[[132 139 131 128 139 115 122 138 115 135 109 114 133 114 113 136]
 [145 120 136 127 130 146 143 125 133 133 149 139 135 143 141 132]
 [109 122 125 129 122 142 112 121 122 116 140 121 123 141 144 118]
 [134 120 133 128 126 134 149 119 149 130 138 150 134 128 131 120]
 [132 140 128 128 136 113 129 138 127 134 109 124 132 110 113 136]
 [118 117 122 127 121 147 122 119 134 119 146 134 119 143 144 120]
 [142 138 141 128 137 129 135 140 123 137 130 127 142 124 122 142]
 [127 126 112 127 123 110 133 124 139 129 111 139 111 116 117 124]
 [112 125 126 127 122 132 121 119 140 118 131 137 122 133 133 117]
 [121 123 112 129 120 120 133 122 146 121 123 146 113 123 124 123]] ==> 123

[[125 134 150 143 129 117 150 133 128 116 119 128 120 155 123]
 [117 115 121 152 142 103 157 115 134 108 148 114 122 134 111]
 [131 147 153 115 123 149 114 144 108 155 129 119 123 134 142]
 [121 121 115 151 137 156 128 121 114 130 147 141 133 109 128]
 [139 155 115 148 111 125 141 137 117 106 104 138 150 143 121]
 [103 156 131 147 142 135 156 153 154 137 113 124 135 118 118]
 [101 119 135 111 144 152 138 143 120 119 111 105  99 154 139]
 [130 142 135 102 124 105 136 108 154 110 147 115 153 102 142]
 [153 135 110 138 130 141 132 121 115 103 121 124 151 155 120]
 [103 133 148 106 137 122 121 122 112 138 156 111 109 107 136]
 [122 120 127 119 126 131 134 107 156 156 127 146 114 150 125]] ==> 125

[[118 133 117 129 131 123 129]
 [126 136 124 129 133 131 119]
 [112 134 106 135 123 130 120]
 [129 121 134 127 124 123 139]
 [125 127 117 132 125 134 123]
 [126 138 125 121 134 120 128]
 [123 125 125 130 121 124 134]
 [117 137 125 127 133 117 132]
 [122 139 116 125 132 126 120]
 [134 118 139 129 121 128 136]
 [137 120 143 125 127 124 138]] ==> 138

[[129 128 147 127 149 128 128]
 [129 128 147 127 149 128 128]
 [147 147 130 148 146 129 129]
 [129 147 149 148 127 130 150]
 [147 147 129 127 146 146 146]
 [130 129 147 127 128 127 129]] ==> 129

[[105 147 131 130 139 117]
 [157 131 115 111 114 134]
 [144 103 135 131 137 122]
 [135 123 112 122 126 147]
 [103 146 133 125 135 131]
 [150 103 135 122 126 137]
 [132 154 121 115 125 118]
 [102 128 137 139 125 150]
 [131 103 130 133 139 142]
 [117 112 136 129 124 150]
 [151 133 115 129 117 112]] ==> 112

[[126 138 138 125 139 113 139 127 113]
 [115 135 153 138 149 127 149 123 109]
 [130 139 142 125 138 115 138 129 110]
 [131 139 143 122 136 112 136 130 110]
 [127 136 134 128 142 114 142 126 116]
 [121 139 144 129 141 115 141 126 110]
 [127 136 140 127 141 116 141 128 112]
 [128 140 136 124 138 111 138 128 113]
 [123 132 134 121 138 107 138 130 103]
 [121 137 140 131 142 118 142 124 116]
 [122 136 138 128 143 115 143 124 114]
 [124 122 129 127 143 113 143 126 103]] ==> 103
---
[129, 106, 120, 132, 125, 124, 134] 106
[117, 120, 138, 152, 124] 120
[105, 131, 130, 105, 155, 140] 131
[120, 141, 146, 127, 120, 147, 150] 141
[129, 139, 148, 101] 139
[152, 116, 127, 114, 104, 132] 116
---
[[132 141 106 126 146]
 [118 115 119 144 107]] --> 118

[[119 119 135 118 137]
 [147 122 133 129 140]
 [141 131 132 137 150]] --> 141

[132 127 129 133 100] --> 132

[[121 105 131 135 100]
 [155 120 109 107 136]] --> 155

[[ 98 112 134 136 104]
 [107 111 132 138 113]] --> 107

[133 101 133 114 147] --> 133
---
[[150 138 104 101]
 [120 112 119 123]
 [102 104 130 131]] -> 138

[[133 121 127 126 107 123 133]
 [122 126 127 128 131 116 117]
 [117 117 126 134 118 128 116]] -> 107

[[122 131 126 127 124 126 110]
 [118 142 133 141 140 141 121]
 [119 100 117 115 124 116 120]] -> 124

[[127 120 110 123 135]
 [136 144 134 135 130]
 [130 142  98 127 134]] -> 110

[[133 145 112 131 120]
 [149 122 158 127 128]
 [133 113 123 135 120]] -> 112

[[126 143 136 121 111 125]
 [141 133 128 112 144 147]
 [108 137 117 146 152 102]] -> 121
